Below are the code and all the weights of a small trained network. Each question names an input and a class and asks about switching units off, where a switched-off unit gives its printed mean instead of its output.

import numpy as np


def w(rows, s, z=0):
    codes = np.array(rows[::2]) - 128.0
    scale = np.full(codes.shape[1], s)
    scale[-1] = z or s
    return codes * scale


def norm(h):
    return h / np.sqrt((h * h).mean(-1, keepdims=True) + 1e-5)


def f(y):
    return y / 2 * (1 + np.tanh(0.7978845608 * (y + 0.044715 * y**3)))


def log_softmax(a):
    a = a - a.max(-1, keepdims=True)
    return a - np.log(np.exp(a).sum(-1, keepdims=True))


def net(x, mask):
    res = np.array(x, float).reshape(1, 4) / 4 @ E
    u = 0
    for l in range(3):
        y = f(norm(res) @ A[l][:, :-1].T + A[l][:, -1])
        res = res + np.where(mask[u : u + 3], y, B[l][:, -1]) @ B[l][:, :-1]
        u += 3
    return log_softmax(norm(res)[-1] @ U[:, :-1].T + U[:, -1])


A, B = {}, {}
E = w([
[126,128,129,130,126],'x0',
[103,73,1,97,217],'x1',
[116,240,112,132,139],'x2',
[175,135,95,10,35],'x3',
],0.0053)
A[0] = w([
[138,97,182,172,192,137],'0.n0',
[30,63,4,99,128,2],'0.n1',
[152,1,165,138,109,74],'0.n2',
],0.007,0.0061)
B[0] = w([
[134,106,138,120,160,245],'0.n0',
[122,91,31,171,158,250],'0.n1',
[10,169,208,63,37,203],'0.n2',
],0.012,0.0017)
A[1] = w([
[181,134,198,134,57,88],'1.n0',
[83,254,91,140,129,167],'1.n1',
[201,116,89,68,41,3],'1.n2',
],0.0095,0.0029)
B[1] = w([
[190,76,32,133,129,251],'1.n0',
[100,36,163,97,38,254],'1.n1',
[62,219,172,140,253,222],'1.n2',
],0.012,0.0037)
A[2] = w([
[66,30,144,64,132,168],'2.n0',
[250,124,157,197,117,37],'2.n1',
[127,110,200,202,191,2],'2.n2',
],0.011,0.0057)
B[2] = w([
[159,145,178,155,64,253],'2.n0',
[246,77,50,174,142,150],'2.n1',
[87,198,116,42,207,150],'2.n2',
],0.014,0.0079)
U = w([
[93,91,229,146,6,253],'0',
[236,50,11,217,140,116],'1',
[79,214,168,73,208,53],'2',
],0.014,0.0021)

Each question gives the input, the list of numbers given to net, and the class t.
The units are the neurons (one row each of A and B). Each row of codes is followed by its name. A weight is (code - 128) times the scale printed after its matrix; where a second scale follows, it is the last column's (A, B and U).
mask holds one flag per neuron, layer by layer. A switched-off neuron (its flag False) gives its mean, the last column of its row in B, instead of its output. The means were averaged over made-up inputs and are rounded, as every weight is.
A unit's drop is (log p(t) with every unit on - log p(t) with that unit switched off) / (log p(t) with every unit on - log p(t) with every unit switched off).
The circuit of an input: a set's keep is (log p(t) with only the set's units on - log p(t) with every unit switched off) / (log p(t) with every unit on - log p(t) with every unit switched off). Starting from all 9 units, units are removed one at a time, each time the one whose removal leaves the highest keep (on an exact tie, the one counted first), for as long as the keep stays at least 0.8.
units of the circuit, in order: the units of the circuit, biggest drop first
unit that matters most: the unit with the biggest drop
top k neurons: the k neurons with the biggest drops, biggest first
k most important neurons of layer l: the k neurons of layer l with the biggest drops, biggest first
drop when u is switched off: that unit's drop, to one decimal
input [-6,-8,5,-7], class 1: units of the circuit, in order	(2.n1, 0.n2)
input [6,-7,5,8], class 2: top 3 neurons	(1.n2, 2.n0, 0.n2)
input [-8,0,1,3], class 2: unit that matters most	1.n2
input [6,-6,3,2], class 1: top 2 neurons	(1.n0, 0.n2)
input [-8,0,7,-6], class 0: top 2 neurons	(1.n1, 1.n2)
input [7,-5,3,2], class 1: top 2 neurons	(1.n0, 0.n2)
input [4,-6,4,-1], class 1: top 3 neurons	(1.n0, 0.n2, 2.n1)
input [-4,-4,0,-3], class 1: top 2 neurons	(2.n1, 1.n2)
input [8,2,-5,6], class 2: top 2 neurons	(1.n2, 1.n1)
input [5,0,8,-8], class 0: 2 most important neurons of layer 1	(1.n1, 1.n2)
input [-5,-5,1,-7], class 2: top 2 neurons	(2.n2, 1.n0)
input [4,-8,-6,4], class 1: top 2 neurons	(1.n0, 1.n1)
input [6,-4,-6,7], class 2: top 2 neurons	(1.n1, 1.n2)
input [2,-4,4,-8], class 2: units of the circuit, in order	(2.n2)
input [8,4,-4,6], class 2: top 2 neurons	(1.n2, 1.n1)
input [-2,2,1,3], class 2: 2 most important neurons of layer 2	(2.n1, 2.n0)
input [5,-4,2,1], class 1: top 2 neurons	(1.n0, 0.n2)
input [4,6,8,-7], class 0: 2 most important neurons of layer 1	(1.n1, 1.n2)
input [-2,5,-6,0], class 0: drop when 1.n0 is switched off	0.1
input [2,5,7,-1], class 0: units of the circuit, in order	(1.n1)
input [1,-3,-3,8], class 2: drop when 1.n2 is switched off	1.0
input [-6,2,-8,-5], class 0: drop when 0.n2 is switched off	0.2
input [0,2,-2,5], class 2: drop when 1.n2 is switched off	0.4
